Below are the code and all the weights of a small trained network. Each question names an input and a target symbol and asks about switching units off, where a switched-off unit gives its printed mean instead of its output.

import numpy as np


def w(rows, s, z=0):
    codes = np.array(rows[::2]) - 128.0
    scale = np.full(codes.shape[1], s)
    scale[-1] = z or s
    return codes * scale


def norm(h):
    return h / np.sqrt((h * h).mean(-1, keepdims=True) + 1e-5)


def f(y):
    return y / 2 * (1 + np.tanh(0.7978845608 * (y + 0.044715 * y**3)))


def softmax(a):
    e = np.exp(a - a.max(-1, keepdims=True))
    return e / e.sum(-1, keepdims=True)


def log_softmax(a):
    a = a - a.max(-1, keepdims=True)
    return a - np.log(np.exp(a).sum(-1, keepdims=True))


def net(x, mask):
    ids = ['ΘΞαβγμστφ'.index(c) for c in x.split()]
    T = len(ids)
    res = E[ids] + P[:T]
    u = 0
    for l in range(2):
        r = norm(res)
        for j in range(3):
            rows = slice(2 * j, 2 * j + 2)
            q, k, v = (r @ M[l][rows].T for M in (Q, K, V))
            z = softmax(np.where(np.tri(T) > 0, q @ k.T / 2**0.5, -1e9)) @ v
            o = O[l][rows]
            res = res + np.where(mask[u + j], z, o[:, -1]) @ o[:, :-1]
        u += 3
        y = f(norm(res) @ A[l][:, :-1].T + A[l][:, -1])
        res = res + np.where(mask[u : u + 4], y, B[l][:, -1]) @ B[l][:, :-1]
        u += 4
    return log_softmax(norm(res)[-1] @ U[:, :-1].T + U[:, -1])


Q, K, V, O, A, B = {}, {}, {}, {}, {}, {}
E = w([
[169,100,106],'Θ',
[144,84,123],'Ξ',
[96,138,145],'α',
[125,65,119],'β',
[186,89,155],'γ',
[123,114,96],'μ',
[155,129,125],'σ',
[100,118,132],'τ',
[7,171,82],'φ',
],0.018)
P = w([
[77,112,162],'0',
[227,136,64],'1',
[151,192,114],'2',
[150,33,68],'3',
[114,164,126],'4',
[5,174,171],'5',
[118,142,81],'6',
],0.011)
Q[0] = w([
[134,158,167],'L0H0',
[135,150,107],'L0H0',
[251,65,98],'L0H1',
[157,155,123],'L0H1',
[109,154,70],'L0H2',
[193,116,148],'L0H2',
],0.021)
K[0] = w([
[136,104,118],'L0H0',
[144,140,169],'L0H0',
[232,133,2],'L0H1',
[181,153,139],'L0H1',
[99,159,120],'L0H2',
[172,102,102],'L0H2',
],0.024)
V[0] = w([
[126,110,237],'L0H0',
[101,216,217],'L0H0',
[139,127,105],'L0H1',
[190,118,8],'L0H1',
[134,137,108],'L0H2',
[112,195,56],'L0H2',
],0.013)
O[0] = w([
[167,255,111,44],'L0H0',
[192,153,196,4],'L0H0',
[141,115,110,148],'L0H1',
[179,67,61,234],'L0H1',
[97,102,137,138],'L0H2',
[43,56,194,202],'L0H2',
],0.0084,0.0041)
A[0] = w([
[249,13,65,139],'L0N0',
[120,149,124,5],'L0N1',
[88,206,194,222],'L0N2',
[104,15,96,101],'L0N3',
],0.013,0.002)
B[0] = w([
[5,160,186,247],'L0N0',
[135,157,94,121],'L0N1',
[167,43,130,172],'L0N2',
[213,100,151,206],'L0N3',
],0.014)
Q[1] = w([
[38,85,132],'L1H0',
[180,180,167],'L1H0',
[139,138,129],'L1H1',
[217,90,109],'L1H1',
[37,89,115],'L1H2',
[255,208,62],'L1H2',
],0.011)
K[1] = w([
[225,132,189],'L1H0',
[145,107,96],'L1H0',
[156,116,133],'L1H1',
[52,181,130],'L1H1',
[232,249,145],'L1H2',
[13,28,218],'L1H2',
],0.013)
V[1] = w([
[81,199,186],'L1H0',
[76,97,160],'L1H0',
[70,92,5],'L1H1',
[70,225,91],'L1H1',
[65,90,171],'L1H2',
[183,118,193],'L1H2',
],0.031)
O[1] = w([
[177,110,236,113],'L1H0',
[107,23,169,203],'L1H0',
[1,216,103,112],'L1H1',
[139,165,247,2],'L1H1',
[121,16,132,110],'L1H2',
[208,152,35,192],'L1H2',
],0.019,0.013)
A[1] = w([
[252,150,193,4],'L1N0',
[210,93,129,99],'L1N1',
[127,142,112,62],'L1N2',
[137,197,108,5],'L1N3',
],0.018,0.0018)
B[1] = w([
[62,96,250,250],'L1N0',
[166,163,155,253],'L1N1',
[121,114,114,128],'L1N2',
[198,164,136,162],'L1N3',
],0.022,0.0054)
U = w([
[32,152,254,5],'Θ',
[191,225,147,205],'Ξ',
[250,69,155,93],'α',
[46,238,193,55],'β',
[221,176,247,165],'γ',
[109,127,23,197],'μ',
[248,88,237,81],'σ',
[150,27,188,131],'τ',
[72,74,224,136],'φ',
],0.009,0.0034)

Each question gives the input, a string of symbols that net reads in full, and the target symbol t.
The units are the heads (2 rows each of Q, K, V and O) and the neurons (one row each of A and B). Each row of codes is followed by its name. A weight is (code - 128) times the scale printed after its matrix; where a second scale follows, it is the last column's (O, A, B and U).
mask holds one flag per unit, layer by layer, with each layer's heads first. A switched-off unit (its flag False) gives its mean, the last column of its rows in O or B, instead of its output. The means were averaged over made-up inputs and are rounded, as every weight is.
A unit's drop is (log p(t) with every unit on - log p(t) with that unit switched off) / (log p(t) with every unit on - log p(t) with every unit switched off).
The circuit of an input: a set's keep is (log p(t) with only the set's units on - log p(t) with every unit switched off) / (log p(t) with every unit on - log p(t) with every unit switched off). Starting from the 12 units with the biggest drops (on a tie, the unit counted first), units are removed one at a time, each time the one whose removal leaves the highest keep (on an exact tie, the one counted first), for as long as the keep stays at least 0.8.
circuit, biggest first: the units of the circuit, biggest drop first
top k neurons: the k neurons with the biggest drops, biggest first
top k neurons in layer l: the k neurons of layer l with the biggest drops, biggest first
which heads matter: for each layer, one digit per head in row order, 1 if its drop is at least 0.15 and else 0, layers parted by /
input α β φ φ Θ γ, target σ: circuit, biggest first => L0N0, L0H1, L1H1
input β μ τ τ, target Θ: top neuron in layer 0 => L0N3
input γ α τ, target Ξ: circuit, biggest first => L0H0, L0H2, L1H2
input γ Ξ φ Ξ γ, target Ξ: circuit, biggest first => L0H0, L0H2, L1H2
input α Ξ Θ β α φ, target σ: circuit, biggest first => L0N0, L0H1, L0H0, L1H1
input Ξ μ γ, target β: which heads matter => 111 / 000
input μ φ γ Ξ σ, target μ: which heads matter => 011 / 000
input α Θ φ Ξ β τ, target σ: top 2 neurons => L0N0, L0N2
input τ φ σ τ, target α: which heads matter => 111 / 001
input β β φ, target Θ: top 2 neurons => L0N3, L0N0
input τ τ μ Ξ φ Ξ, target α: circuit, biggest first => L0N0, L0N3
input τ σ μ Ξ φ, target α: which heads matter => 111 / 010
input τ μ μ μ Ξ α, target α: which heads matter => 111 / 000
input β φ α, target Θ: top 3 neurons => L0N3, L0N0, L0N2
input γ μ Ξ α μ μ Ξ, target Ξ: which heads matter => 101 / 001
input μ μ μ Θ σ, target μ: top 2 neurons => L0N3, L0N0
input Ξ τ σ μ Ξ σ, target β: top 2 neurons => L0N0, L0N3
input μ σ μ φ α, target μ: which heads matter => 010 / 000
input γ α Θ, target γ: top neuron => L0N3
input μ μ β, target μ: top 2 neurons => L0N0, L0N3
input Ξ α γ φ, target β: which heads matter => 111 / 010
input μ σ μ γ, target μ: top 2 neurons => L0N0, L0N3
input β Θ Θ μ μ γ, target Θ: top neuron in layer 0 => L0N3
input τ τ φ μ γ Θ μ, target α: top 3 neurons => L0N2, L0N0, L0N3
input γ μ α, target Ξ: top 2 neurons => L0N0, L0N2
input τ α μ μ β τ, target α: which heads matter => 111 / 000
input σ Ξ τ μ Θ α μ, target γ: top neuron in layer 0 => L0N0
input τ μ μ τ β σ, target α: top 3 neurons => L0N0, L0N2, L0N3
input Ξ μ γ Ξ μ β μ, target β: which heads matter => 111 / 001
